Each row is followed by the band that its hidden value falls in (each part has its own value, ranges and names):
[  66 -146  -79   54  -88   54   46   58   -4   18 -136  -84 -116  -57
    1  -25  -31 -120   95   68 -304  193    8  170  -62   54 -104 -178
  101  130  208   27  199  -78   34   46  -24  -82   27 -128  -68    8
  -19    6  -78   95]	U
[ -30 -150 -167   23   73    2  128  -36   74 -249 -162 -103   18   98
   52 -133  141  -69  119 -168  253 -241 -199   90  119 -171  179   87
 -191  -25   78   67   59  191   43   -4 -138 -122  189  -61  -16 -190
  163 -102  210  400]	C
[ -21 -139 -162   68   93    9  274  -83    1 -293  -77  -81   84  -30
  -58 -151  215   27   59 -337  256 -263  -66  186  193 -205  259  267
 -228    2  -68  125    6  187  186   18 -185   -6  329   23  -10 -243
  168  -41  321  632]	S
[  28 -151  -73    7  -63   20  -14   44   22 -125 -112 -141 -103   53
  -53 -108  -70  -69  161   42 -178  -40  -25   74   58   65  -25  -86
   25   54  -34    6  108  186  105   40  -79  -24   -6   24   11 -178
  -57   -6   51  148]	D
[ 138  -45  143 -131   65  152   73 -116   79  197 -164  201  -98   79
   54 -269  137  133 -156  -92    7  386 -156   84 -147  264   53  -44
 -125  -43  236 -254  106   28  338  309  326 -151 -163  -24  120   95
  -56 -266 -103   15]	S
[   6 -109  -54   94 -137   71  113  181   27   59 -104    7 -109 -156
 -106 -102  -56 -126  138   50 -286  230   59  124  -97   24  -39  -35
   84   28  242 -104  189   27  113   39   46  -78   46 -106   26   23
  -70 -183 -117  -54]	N
[-100 -248  -47  -40 -240  137  -13  -51   70  242   43   63  -30  105
  169   42 -112  -11    8  244 -169   59   54  -48   14  113  -86  -55
  -39   84  250   17   62  -75   86   -1   69  -76   46  119    9  220
  -83  -28   17 -108]	X
[  71 -165  -89   35   44   38   46    9    1  -79 -172 -130 -100  -25
   28  -28   47  -74   57   20 -242   69  -67  180    8   66 -116 -172
   75  138  109   40  171  -17   44   65  -72  -93   -6 -129  -56 -114
   16   42  -23  188]	S
[ -93 -143  -79   42   -4   41 -214 -147  -38 -142 -152 -280  185  316
   85  132 -152 -331   70  -12  -17 -123 -273 -302  529 -227 -233 -135
  -30  406  -42  371 -136  119 -384 -279 -362    2   71   28  -91  -77
  439  501  233  173]	D
[  21   49    1  135 -110    2   30   88   36 -198 -185  -68   20  217
  -59 -174 -151 -112  459   89 -174 -225   88 -180  108  -83   66  178
   19  -18   89  -46    0  207  -51   33 -192  289   81   94  232 -277
  -20   49  277  248]	Q
[  16 -145  -22  -62  -95   79 -135  -42   37  -39 -134 -107 -137  131
  -43  -89 -136  -64   93   40 -135   -8   27   -3   13   71   19 -181
   58   66   39   38   82  131  100  128  -71  -19   36   32  -19  -22
  -65  -34  -67   12]	F
[  43  -99  -40   18    4  198 -160  -87 -119  254 -216   83 -110   16
  -20  261 -160   20 -422    8 -318  356  -52 -108 -152  180  -87 -246
  292  302   23   -1   53 -227  142  132   53 -138   24   95  -75  140
   27   10 -211 -203]	Z
[ -77 -173   -7   12 -201   13 -104   92   78   -3  -60 -145  -86  154
  -28  -17 -203  -95  246  138 -294 -118   55  -92   84  -39  -51  -77
   52  -26   93   18   56  205   85   16 -153  115   50   83   81  -44
 -146  -63  -29  -72]	D
[  87 -117  -59   23 -117   21  119   58  -22  -25  -53  -91 -107  -67
  -59   -4 -101  -59  111   54 -295  161   70  195  -24   45 -121 -137
  116  155   78   64  193  -50   57   42   -8  -85   -6  -86  -29  -12
  -11   25  -30  148]	L
[  50 -113  -82  289 -113   74  172  241  -50   54 -328   45  -63  -63
   56   72  -77 -128 -175 -187  -28  171  -57 -124 -135 -282  196   36
  -95  -59  344   79  -85  -64   83 -155   59 -178  403   59  -36   91
    9 -231 -148  -59]	Q
[  33  -34 -156   65  -72  158 -272   84  -36  104 -229    9  -73   74
  -90   26  -28 -161  -70   83 -105  175 -203 -133 -212  147  -18 -177
  205   62   26  -82  100   99   18   33  -72 -166   30   52  -85  -86
   64  -18  -12  -33]	X
[  84  -39   37 -233  -11  168  -83 -151   77  275 -115  152  -81  188
    4 -188  133   41 -127  -59   27  415 -136   96 -210  294  -16 -167
  -40  -48  246 -224  197   62  291  350  228 -172 -204  -60   41  186
   12 -190 -112   70]	Z
[  27  138  563 -237  274   30  380  -34   82   28  133  -15  128   27
 -300  157 -290  519 -274 -125 -227  -95  289 -100  453   94 -462   94
  124   43 -344 -190  -27  347  309  259   63 -215 -381   42  470   -1
   84 -151 -385 -208]	F
[  89 -145   47 -156  115  202   62 -268   46   96  -93  192  -62  -24
   87 -321  184  102 -227  -77  174  339 -253  156   15  329   97  -24
 -185  186   62 -161   94  -19  260  213  323 -272 -131   -7  -16   45
   85 -123   62   98]	D
[  18  -84    2   91  -42  -97  -59 -108  -83 -247 -181 -354   52  289
   55  305 -378 -171  124    0 -309 -176  -93 -185  436 -297 -153 -179
  137  425 -106  367  -32  -56 -287 -191 -388  136  110   19  -35 -136
  254  407  113  203]	Z
[  99  101   67  291   76    9   87    6 -134 -227 -423 -176   86  224
   33  145 -291 -144  206   35 -483 -110  198 -290  295 -153 -140   43
  180  321  127  111  -82 -125 -270  -63 -306  346  132   51  178 -263
  141  420  133  259]	F
[ -49   17   75 -315    8   72  -35 -164   17   86  194 -107  191  227
 -253  -23  -55   34   20  -15  -98  136    2   11  366  257 -448  -37
   57  177 -308  -66  129  402  110  126  -80  -89 -423   49  147  -42
  273  281  132  284]	L
[ 117   91 -123  286  221  327  101   57 -166 -221 -455  140   59  -24
 -182 -437  224 -255  339 -180 -217  -71  588 -194   25   22 -162  275
  137  203  289  238 -295   -4 -184  281 -159  521  191   20  300 -261
  115  450  363  448]	S
[  55  -76   16  -21  -72   76   -9  -55   -5   32 -115  -27  -86   71
  -14   26 -159   10  -14   67 -196  112   10   12   -4   97  -26 -130
  107  156   48  -19  122  -34   82   98    0  -78    1   19    3   14
   -2  -14  -57   24]	F
[-124  226   16 -380 -108  159 -168  -80   33  232  233 -108  494  411
 -407 -101   38 -323   93 -126  359  342  -97 -214  483  108 -629  -26
  -93   69 -132  -32   97  704 -236  -78 -176 -357 -458  -72   72  180
  769  494  179  395]	Z
[ 115  220 -211  130   32  296  194  -46 -147 -207 -206  271  116   66
 -281 -497  199  -68  434 -119   76 -135  625  -69 -120  193  100  495
   69   65   52   19 -120  107   16  372  -72  458  155  192  330 -308
  105  325  662  795]	Z
[ -51  -91  -73  -46  -65   64  -50  -24   84   97  -98   20   -6  203
  102   70  -64  -42   49  151  -76   12 -182  -85  -26   47  -74  -66
   52   60  176  -82  134   19   -3   46  -13 -108  -73  -14   62   21
   75  -83   59    2]	W
[-135 -246  -23  102 -274   24   14  120   19  -16   28 -125 -106  -70
  -74   88 -362  -96  182  170 -415  -93  181  -62  169 -115  -39  -23
  129  173   29  122   31   39   52 -102 -133  100  175  111   34   31
 -151  -60  -65 -231]	N
[  91  -36   10   -8  -59   55   34   -1   12   30 -131  -22  -79  118
   36   78 -144   50   13  128 -189   44   12    3  -77  100  -77 -135
  126   82   87  -40  141  -45   43   97    4 -127  -36    3   43  -13
   -9  -25  -45   63]	F
[ 334  156  499 -129  275   28  473 -163  135 -407  163  242 -160 -507
 -349 -478   18  325   17 -467  535   67 -379  320  116 -354  279  127
   29  357 -275  281  -12  -93   41  311  271 -417   35 -450  141    1
  381 -572  -41 -117]	X
[  49  133 -249  195  110  270  291   -6 -125 -297 -229  256  146  -17
 -228 -547  259  -93  427 -153  111 -208  523  -59   15  140  119  607
  -49   80   39   -3 -168  168   21  256  -49  437  172  194  352 -412
  118  283  727  783]	C
[ -26 -204   25 -239  124  140  -24 -218  141  224 -121  117  -67  158
  148 -212  237   57 -145  -60  -16  306 -259  140  -23  273  -45 -111
 -156    6  295 -243  172   58  327  317  229 -116 -242 -100   75  127
  -14 -227  -77   23]	C
[  40  -54  -83  -39  -26  102 -127  -10    9   53 -126   -8  -72  112
  -70   30   -1  -28  -17   -4  -87   50  -95  -14 -143   64  -37 -139
  164   43   36   14  104   61   89  160  -84  -76   12   -6   -3  -29
   46  -54    1   93]	L
[ -78 -194  -28   -1 -267   86 -160   60   54   72  -44  -97 -112  108
  -44  -27 -232 -129  178  151 -258  -24  123  -97   28   -4  -31 -135
   76   30  133   75   42  129   63   23 -109   62  112   96    1   85
 -137  -41  -84 -152]	U
[ 330  -18  318 -211   15 -129  429 -164   61 -100  -37  162 -203   69
  -12 -404  -80  227  -18 -472   75  519 -347  260   56 -123  256   86
 -302  134   -7   38    9  -19  450  287  557   13 -246  -60  265   57
  -22 -426   60  162]	W
[  23 -180 -128   15  -36   45   62   74   -1  -54 -132  -77 -123  -20
  -20  -29  -61 -108   78   20 -230   89    9  106   -9   20 -127 -128
   87  146   97   82  112   19   45   44   10  -79  -33  -68   10  -47
   -5  -17  -16   58]	W
[-177 -295  -53  -80 -209  118 -117    0  106   49   42  -48 -123    6
  -63 -131 -162 -109  153  106 -147  -57   91  -20  114   12    3  -69
    5   74   97   61   42  180  136   62  -42   15   80   60   13  113
 -124 -155  -69 -232]	C
[ 145  -32  116 -159   75  249   -9 -259   50   42 -119  209  -88  -83
  -48 -445  104   28 -176 -105  329  406 -246  119  -15  301  186  -77
 -145  213   46 -154  107   23  146  220  324 -382  -75  -83  -81   88
  180 -159  -25    2]	L
[ -56 -108 -125    5  -27   91 -146  -90  -68 -128  -47 -146   87  132
  -71   85 -169 -143   -2   64  -26 -110 -139 -175  306   21 -160  -60
   98  354 -284  194  -46  160 -160 -152 -211 -103   -1  139  -51 -172
  276  327  248  147]	Q
[  67  -27  -85  -11  -76  108  -72   43   10  158 -151   54  -22  239
   80  126  -29   12  -78  102  -52   50  -89 -133 -205   89 -112 -118
   99  -35  141   -6   48   12   36   79   13 -162  -29   85   53   33
   41  -17   34   80]	U
[  12  -90 -284  207  -73   35  278  214  -90   20 -222   85   44   32
  -14  143   95  -84 -201 -404  170   70  -66  -55 -180 -384  196  211
 -131 -125  210  198 -120   21  177  -98   11 -105  400  119   26   39
  139 -192  137  343]	W
[  30  -48 -195   75  -74  127 -154  157  -65   66 -212   17  -89   33
 -133   71  -81 -139 -105   10 -114  169 -127 -116 -216   81  -37 -126
  209   62  -26  -29   62  115   62   10  -17 -182   26   82  -33  -86
   51  -65  -14  -33]	C
[ -13 -146 -223   52   39    5  341   -2   -5 -354   12  -49   49  -75
 -134 -215  203   26  188 -332  275 -347   71  223  136 -234  219  327
 -192  -19 -134  232  -37  234  185   46 -154   35  305   49   64 -265
  128  -51  425  669]	Q
[  14  -89  -68  123 -130   20 -136 -109 -133 -173 -169 -210  -20  155
    4  285 -452 -112  -49  103 -207 -102  -70 -222  260 -102   33 -155
  195  459 -245  246  -20  -99 -194 -203 -255  -33  199  183 -133 -126
  175  302  104   48]	Z
[ -11  -42  350 -188  236    1  306  -78   46   22   94  -53   77   71
 -113  169 -200  416 -211  -17 -393  -79  165  -25  424  180 -450   68
   92  144 -306 -147    2  225  321  194   60  -56 -400  107  399 -105
  -16  -19 -162  -69]	Q
[ -39 -152 -209  127  154    7  275  -65  -11 -197 -180  -29  131   68
   79   39  284   51 -161 -435  352 -272 -224   62  112 -337  307  279
 -276  -72   46  159  -83  102  199  -36 -183  -67  432   66  -16 -175
  224 -114  296  609]	D
[  14 -195  -51   80  -54   37  120  111   37  -28 -116  -83 -121 -107
   21   -8  -48  -79   84   57 -257   55   11  137   -5  -42  -86 -120
   60   91  205   51  139  -37   44    5  -22 -122   73 -125  -17    2
  -42 -105 -116  -23]	Q
[ 140  128   44  266   29  -47   99  112  -93 -205 -392 -160   34  304
   35  162 -256  -71  304   69 -519 -195  206 -267  110 -156 -154   52
  217  125  144   82  -56  -60 -179   20 -290  400   70   74  273 -308
   11  297  165  310]	L
[  43 -111 -118   43   14  188 -218  -19 -115  161 -248   20 -115    8
  -71  182  -90  -45 -364  -25 -230  275 -110  -99 -166  174  -53 -244
  258  218  -48    5   42  -69  137   87   -9 -170   56  107 -118   14
   31   17 -155 -114]	L
[ 120  -27  -65 -128  163  121 -168  -47    6   24 -274  -17 -126  262
  -13   83   56  101 -220  -82   29  -30 -105  -59 -239  153  -77 -266
  168  -53  -26   -5   52  128  163  300  -31 -213  -92   20   37  -80
   30  -88 -116  110]	Z
[  85  -60    1    1 -197   11  171   82   51 -120    3  -95  -58  -17
  -64 -165 -148  -82  289  101  -42   19   95  144   63  -15  -42  -50
  -36   57   95   57  166  102  -47  -34    6 -182   26  -83   -2  -14
   48   -7   39  177]	L
[ -51   50  136 -280  114   75   37 -147   35  100  163  -38  213  224
 -214   43  -19  202  -97   -4  -93   22  -21  -48  335  300 -416   68
   56   86 -356 -197   95  417  216  163  -50 -110 -429  123  247 -128
  209  165  119  245]	S
[-120 -194 -172   67  -69   87 -127    8  -19 -171  -68 -137  -59  -42
 -107   85 -219 -142   65   98 -107 -213  -37  -92  166  -70  -14  -74
  191  296 -173  182   21   88 -104  -97 -233  -82  162   58  -84 -137
  108   65   83  -63]	W
[ 211  484  690 -133  641   82  333  197  105 -276  -85   45  138 -147
 -674  -66  -60  478 -272 -504  256 -257   39 -251  286 -193 -396  137
  288 -130 -507 -116 -191  655  111  374  -69 -460 -310 -236  557 -267
  411 -394 -488 -269]	S
[  53  -54   10  -86  -26  102  -73  -66   45   89 -146    9  -68  228
   71   93  -97   60  -88   70  -15   -5  -45  -89 -100   70  -50 -181
   85   30  118    7   73   -1   50  154   -2 -183  -15   22   31   81
   40  -70  -86   -2]	Z
[  40  -36   63  201 -176  -97   56   92  -71 -155 -186 -242  -26  211
   17  297 -485  -76  206  100 -504 -174  145 -231  230 -279  -90  -57
  194  231   14  229  -43  -77 -145 -144 -280  248  173  123  114 -112
  -16  197   20   40]	F

Part 2:
[ 105  168  133  310 -107 -178   99  146  264   31   76  130  -43  -80
    2 -237  102   38   23  389    3 -197  128   15  205 -257  126 -297
   46 -173  -45  296 -216  261  119  113   65 -337  -57 -252  129  223
    2 -170   45 -157]	P
[-158 -459 -204 -556  311   -4 -134 -157 -473  -32   70  144 -232  376
  350  251  106   46 -131  -96  152  373   90  149 -333  320 -329   53
  -79  -76  117  170  408 -426 -380 -133  212  393  -30  437   17  -30
  -58  135  133 -214]	V
[-291   51   56  125   84  -40  122  443  115  118  248 -214   65   80
  123 -407  453  -94  -88  384  275  -15   30  170  127 -253  -58 -466
   93  151 -111  450 -301 -331   64  387  -38 -157   47   39  151 -134
  -44 -233  171 -276]	P
[ 115  159 -241  205 -218  -48  -31 -187  102 -155   82  158  206  -62
 -187  164   98  266   18  266 -138    8  189   40  207   15  -19 -368
  246  -21   75   10  406   78 -120  104  409   42  -10   18 -316 -207
  270  258 -247 -255]	M
[  52   15   25  237 -194    6  103   13 -338   -5   92  195 -124  160
  299 -346  -57 -191 -102 -233    3  181  276 -120  111   58 -240  -42
 -208 -325  -29 -169 -175  -25   55  159   99 -143   81 -341   50  156
 -176 -279  -57   83]	G
[-626 -481   76 -153  299  111 -210  316 -352  239  149  -85 -263  314
  573 -499  361 -595   14 -166  339  106  -53   61 -264  -88 -295 -137
 -393  -28 -160  209 -411 -573  215  302 -237   50   55  118  363  -22
 -214 -276  167 -153]	P
[ 310   63 -488  -13   60 -140 -137  386  123  159   78 -246 -101 -242
    9 -305  710    5 -318  -26 -165 -348 -243   74  176 -767  -94 -321
  461 -360 -135  211 -772 -188 -201 -165 -218  174  -99  294  -43 -397
  130  333  309 -409]	H
[ -84   36   -8  124   22  -85  -53    2   41   38   39  114   56  135
 -110   -5  234   65  248  334  101  -28  301  -28  -40   22  -14 -441
 -102   66 -162  228  200  -23  134  196  217 -205   86   -9  -78 -108
  325   97 -231 -265]	V
[ 175  329   60  116 -347 -312   57   84  119  -18   68  246  185  -32
   97 -312  252  190 -164  206 -264 -202  -36  -40  231 -287 -184 -210
  187   49  149   79  -13  161  -19  109  206  -34 -134 -161  162 -255
   70 -163  124 -182]	B
[ 355  289   -7  339 -314   23  327   83  256  -55  192  -94  102 -219
 -187  116 -219  312 -358  419 -342  139  -10  109  274   58  177 -205
  389 -103  189  127  142  307  -93   55  349   27    7 -244 -103  148
 -299 -152  -84 -149]	H
[ 166 -151 -100  -90  145 -224 -156  -54  -21  -42   54  -51 -198 -180
  127  -54  175  -72  -85 -121  -74   46  -12  159  -21 -143  -37  -68
   56 -202  -28  -13 -318   54 -216 -108 -119   70   20   95  -14  210
  -69   30  129 -204]	M
[  10 -478 -250  -32  190  200 -105    2 -298  185  228 -320 -125   69
  259  -38   48 -400 -288 -150   14  235 -113   79  -69 -174 -137   61
   54 -409  -44  186 -258 -425    5  122  129  304  -99  157   -7   76
 -418   85   88 -156]	T
[ 209  -48  -83 -289 -119 -283  -41 -103 -247  -59   11  206   33  109
  144  -31  188  190 -250  -72 -133   89   67   20  -45 -133 -309   -5
   58 -120  199   -4  132  -45 -285 -175  165  244 -184  211   60 -196
   31   18  175 -175]	H
[ -16 -404 -160 -462  285   37   77  155 -517   30   36 -392 -127  324
   98    6  223  -70 -202 -458   31  435  -70  -75 -409  315 -423  214
 -132  -44   68 -106   25 -530 -216 -293 -258  510  138  369   26 -309
 -183  -36   10  -90]	V
[ 167 -397  167   32   31 -118   10 -186  156  -54   68 -525  351 -174
 -395  269  -99 -113 -146  185 -148  177 -229   69 -102 -168   88  181
   84  -40  203   57  241    0  105 -113   28  421 -263  312  -97  -10
 -286   30 -123 -169]	G
[ 486  133  131 -258   56 -413  423 -176 -100 -193 -199 -307  -25  203
 -404  209 -151  307 -275 -140  -44   30  276  -89   58  -12  219  504
  316 -312  -83   84    2  126 -344 -611 -134  241  169  467   81   13
  189   -3  -50   27]	Y
[ 306 -242   56 -118  168 -373  -42 -528  -33 -378  -93 -326  184 -162
 -295  292 -102   38  -95 -191 -206   79  -21   -5  143 -197   21  531
  258 -295   23 -160  235   41 -215 -427   26  378 -199  456 -170  108
    0  255  -22  -35]	A
[ 610   -5  119  249   93 -579   41 -866   69 -370 -149 -445  320 -279
 -670  385 -304  -55  338 -283    0   71  532  -46  222    1  322  404
   35 -254 -286 -298    8  400  -74 -112  -43  -93  219  123 -406  520
  367  212 -472   68]	M
[  -9   85  266 -167  -43 -377  104 -423 -199 -221  -56  235  -27  196
   -7  114 -259  214   99   20   94  199  572   41    8  318   72   63
 -141   28  -22   32  343  219 -180  -49  216 -151  167   58  112  321
  226 -190 -176  -14]	R
[-326 -489 -224  -49  212   84 -453 -284 -331  269   78  115 -298  126
  426  -50  -11 -555  362 -317  213   66  247   45 -326  247  -83 -177
 -511 -142 -188   59 -280 -146  205  392  -21  -70  244 -129  112  398
   53   31 -255 -178]	E
[ 390  208 -454   -3  157   71  186  255 -168  -66  100 -171 -330  -57
   61  -45  220  333 -194 -220 -363  134   -6 -143  114  199 -241  -67
  320 -331 -102  -32 -211  -92 -298 -330  -22   36  215 -170 -147  -46
 -107  166   41 -132]	Y
[ 185 -516 -151   51  408  -78 -298 -372 -359   18   28 -283 -116   15
   63   65  122 -532  118 -337   80  157  176  -39  -63 -275 -119  193
 -152 -534 -424  -56 -262 -310   89   55   73   77  -28  232 -237  249
  -30  340  -74  -90]	V
[ 429  156 -106  430 -114 -109  174  185   77  127    4 -165   49  -13
 -133 -262  240 -187  -29  -27  -39 -210   50 -171  178 -320  -39  -75
   66 -360 -213   25 -491   52  166  109 -119 -117  110 -206  -74  -29
   58  -24  -64  -59]	G
[ 304  -81 -336  -22  -19  152  -16  237 -100  276   96  143 -266   91
   60   79  181  148 -254  302 -157   21   85  -16 -117 -209  -41 -411
  116 -443  -36  371  -87  -27  -45 -122  322   25 -126   40  -43 -101
  -56  245   44 -336]	R
[  26  161  -46  171   41 -120   -4   24  -80   16  190   -7 -108  -55
  321 -333  157  -99 -122   37 -148  -47   87   20  315 -239 -103 -104
  184 -200 -233  196 -335  -97   24  261  234 -200   32 -195  138  168
 -129  -86  161 -129]	B
[  73 -109 -701  -69 -117   30  -11 -248 -226 -243  111 -272  171  -68
 -315   94  121  274   66 -494  187  242  415  -19  104  264 -147 -258
  132 -181  286 -253   23 -176 -457 -219 -206  212  166  154 -465 -269
  344  336 -407 -141]	E
[ -21 -153 -409 -261  344  209   93  107 -309 -169   48 -362 -140  169
 -115  175  208  329 -118 -154 -243  252  -19 -221  -43  229 -285   89
  275 -242  -56   67  340 -462 -195 -509   77  339    9  333 -175 -393
   -3  408 -103 -170]	M
[  54 -236 -615  -50   13  263  -69  -78 -212 -130  245  188 -134   -1
  104  206   43  364  -73   69   10  325  217   40   54  245 -269 -409
  117 -369  338  130  376 -152 -368 -154  338   64 -207  -74 -350   21
 -101  343  -62 -233]	P
[  97   45 -298   19   80 -174  -10  -42  -84  -42   70   60  -47   68
  151 -125  284   28  156 -153  139  -50  162   -1   74  130 -234 -143
    2  -62  -27   56 -168  -97 -192  136  -90  -75  185 -116  -60   69
  196   32    9 -135]	E
[ 124  -69   80  -32   -6 -297   17 -420   -5 -226  107 -335  334 -175
 -394  279 -109  174  144   20   -4  395  338  141  -48  309   43 -132
  -48  271   97 -129  346  113 -147   89  103   57  137   94 -266  133
  101  -25 -356 -164]	M
[  61 -170  148 -100  252 -118  132 -308 -426  -96  -36 -131 -266  275
  135   75 -289 -196  -23 -328   60  295  369  -63  -49  298   20  422
 -129 -323 -295  -34  -14 -103  -66  -96   63   21  285   90   90  425
  -91 -123 -132  110]	Y
[ 201 -605 -395  -35  344  143 -136 -218 -145  -69  203 -168  -13  -12
  201  351   41 -180   37 -127   -8  335 -336   75 -183  355 -419  193
  -28 -206  272    0  324 -306 -191   60  105  417 -159  -35 -307  263
 -447  210   81 -122]	B
[ 241  185   61 -209   35 -365  -40   24   31  -94   28 -295   80 -268
 -293  -65  268  416 -119   93 -500   46   72  -85   32 -280  -46 -183
  221   48  -70   55  -37  130  -58 -376   67   -1 -116  175   58 -270
  100  120  -17 -309]	V
[-220 -154 -752  117  214  337 -307 -110  -62  -65  258 -150 -176 -238
  -18   87  164  193  258  -30  -94   88  262  -38  164  143  -43 -571
  169 -290  -64  174   13 -193  -70  -15  197 -158   35 -126 -349   24
  155  569 -336 -348]	B
[-398 -537  -14  247   58  127 -355 -158  -28  183  253  217 -127    3
  415  -99  -34 -610  177  201  456  141  174  345 -109  -23   62 -446
 -389 -133   17  227 -166  -92  161  658  155 -157  -26 -156  -13  538
 -204 -149  -64 -217]	P
[-374 -223 -189   22  286  157 -129  148  -13  -72  184 -133 -134   33
  165  -63  296  -97    9  155  111  102  -55  152   48    7  -81 -281
  140  -38 -101  209   54 -385  -69  108   67   88   39  186  -97  -70
  -40  148   15 -275]	Y
[ 150   28  -64 -445   27 -233  119  -16 -587   31  -64   49 -188  372
  205 -217  108  202 -170 -422 -150  140  316 -295 -135   75 -382  220
 -118 -250  -41   23  -83 -177 -150 -373    0   77   39  109  310 -198
   75  -82   64   -8]	E
[-259  -59  292   71 -100 -122  116   25 -160   -1   14 -192  274  296
   -2 -313  105 -244   -3  -51   45   21   47 -179    7  -66 -177  133
 -136  113  -45   11  100 -265  293  172   -3  132   23   95  224 -322
   18 -268 -150   -2]	B
[ 219 -144 -371  -68  -68   -4 -172  -14  -61  -35   70    8   21 -154
 -146  121  227  256   14  -44 -252  153   17  -56 -153   70 -248 -360
   -8 -108  237 -128  174   46 -145 -233   55  169 -116   -7 -265 -244
   61  272 -173 -292]	R
[ 115   60  -44   31   55 -190  177  -49 -151  -54   91 -395  139   83
  -66 -183  135  -72 -110 -197   19   59  144  -65  180 -100  -86  147
  172 -106 -148   69 -229 -234  -55   59  -48   78  145  103   31  -82
   23  -64  -36  -43]	T
[ 514  -94 -108  282 -114 -152  229 -133  398 -275    6 -459  375 -328
 -886  363  -59  374   80  241  -10  121  148  -38   83  -30  229 -162
  178 -206  313  -50  263  350 -128 -426 -169   80 -157   87 -496    1
   97  222 -381 -145]	A
[ -80  143 -169 -180   -9 -113   63   87 -127 -146   34  -12 -121   52
   33 -237  173  354 -131  -83 -182  -61  170 -154  189 -114 -109  -77
  238 -215   48  145  -47  -69 -173 -393   -1  -14  -65  102  168 -237
  131   80   26 -145]	B
[ 303  238 -168   41  -75 -223  131 -180   95 -205   46 -345  228 -205
 -407   69   30  417  -43   -4 -373  -26  135 -166  270  -71   31   13
  378  -98   36   36  107  130 -101 -293  107   46  -24   36 -109 -170
  153  206 -210 -154]	T
[-209 -452  206   75  208 -308 -521 -513 -156   55   34  192   63    4
  338 -106   96 -596  505 -102  117  -23  128   13 -177  -63 -230    1
 -558   37 -192  -26    4  -24  356  507  135 -166  -84 -146   97  414
   53  -39  -90 -126]	E
[  43 -441 -287   52  351  401   14  251 -151  168  271  -89 -403   67
  475  125    1 -221 -240  125  -94  302 -370  114 -153  261 -253   10
   37 -358   58  281   -8 -318  -48  112  188  229  -55 -174  -19  384
 -702   -5  244 -157]	G
[  45 -460 -227   -9   39  -33 -268 -691 -365  -13  143  149   50   87
  267  348 -281 -341  160 -246  178  370  283  189 -149  425 -172   63
 -287 -110   90 -122  297  -87 -130  456  361  186  104  -55 -236  491
  -86   69 -230  -75]	P
[ 110 -195  -80  294   40   12   77   32  155  -35   40 -405  159  -72
 -387   31  114 -160   37   96  147    5   69   -6   62 -198  146 -119
   68 -245  -59   61 -120  -64   97  -30 -154   81   11  156 -243  -43
   53  126 -238 -140]	A
[ 612    9 -111 -207  113 -481   24 -263   46 -175    8 -561  265 -310
 -343  119  182  232 -259 -181 -472  -41 -196  -69  171 -418  -95  389
  471 -191   37    1 -129   29 -239 -432  -29  368 -222  345  -54 -151
  -50  256  146 -176]	T
[-199  -17  528  133 -352 -366  138 -181   16  -62   68  750  257  416
  357 -111 -101 -100  281  383  501  179  281  198 -180  564 -285 -232
 -600  519  424   39  608  232    4  697  210 -204   74 -427  192  346
   17 -748  -18   21]	P
[ 170  239 -380  267  181  -12   -1  -13   72  -25   35 -186 -205 -125
 -254  -27  211  159  144  118  -39 -200  461  -91  335 -270  272 -370
  319 -462 -513  285 -367   24   -5  -94  119 -375  218   29 -220   79
  426  448 -240 -252]	M
[ 191 -157  140  -90   36  -69  261 -138 -334   89  -65  -47  -48  436
  -43  176 -217  -75  -52  -45  119  240  307 -128 -236  312  -50  250
 -219 -190  -83  115  214  -72   41  -33  130  123  177   93   92  140
  -26 -157 -185   35]	A
[-164 -348  -57 -216  -22   17  -22  -24 -333   44  176  170   44  326
  217   86  107  -52   -4   27  343  504  212  206 -374  480 -349 -335
 -352  231  285    4  393 -280 -217  298  138  199   95   61 -109  -55
  -77 -206  -86 -184]	V
[ -82  108 -467   44   68  214  -11  475  -73  210  246 -222 -283  -60
  242 -401  410   31 -287   -7 -169  -98  -54  -13  190 -305  -83 -418
  349 -303 -159  336 -605 -315  -47    7   -1  -31   76  -42  114 -245
 -100  123  126 -313]	T
[ 227  164  -83  257   64 -147  192 -123  -66 -120   53 -188  -22   38
  -97 -167   17    3  -21  -50   12  -87  343 -149  397 -239   82   98
  243 -462 -296  176 -257  -35   -6  -42  110 -230   72  -58  -40  165
  106   90  -65    6]	T
[  57  -69  286 -325   75 -452   72 -571 -293 -308   54   33  150  139
   86  144 -253  210  -70  -35  -76  310  323   33   92  170 -145  376
   23   24  101   84  496    7 -239  -84  378   73 -134  170  155  275
  -74 -144   64    9]	T
[ 183    0  283  170 -191 -353  177 -352  192 -147  -94   31  182   48
 -295  178 -272  -44   41  170  224  -30  307  140   73   41  338  108
  -13  -67   72   33  134  356  -75   44   -4   19  130  125  -22  326
  188 -192 -228  -17]	A
[-587 -565 -216 -409  203  166 -340  165 -597  330  154  259 -257  522
  635 -284  408 -380   42 -131  434  210  189   66 -452   57 -469 -386
 -497  -30   -7  296  -69 -655   40  311   59  116  -29  222  248 -218
   17  -41  100 -280]	P
[ 183  186  527 -103 -356 -634  276 -218  125 -203 -147 -206  472   36
 -494  -94  -75  203 -188   99  -16  -66  252  -17  115 -321  199  216
   98  132  176  -14  109  294  -49 -253 -113  153  -93  382  224 -221
  245 -315 -114  -32]	G
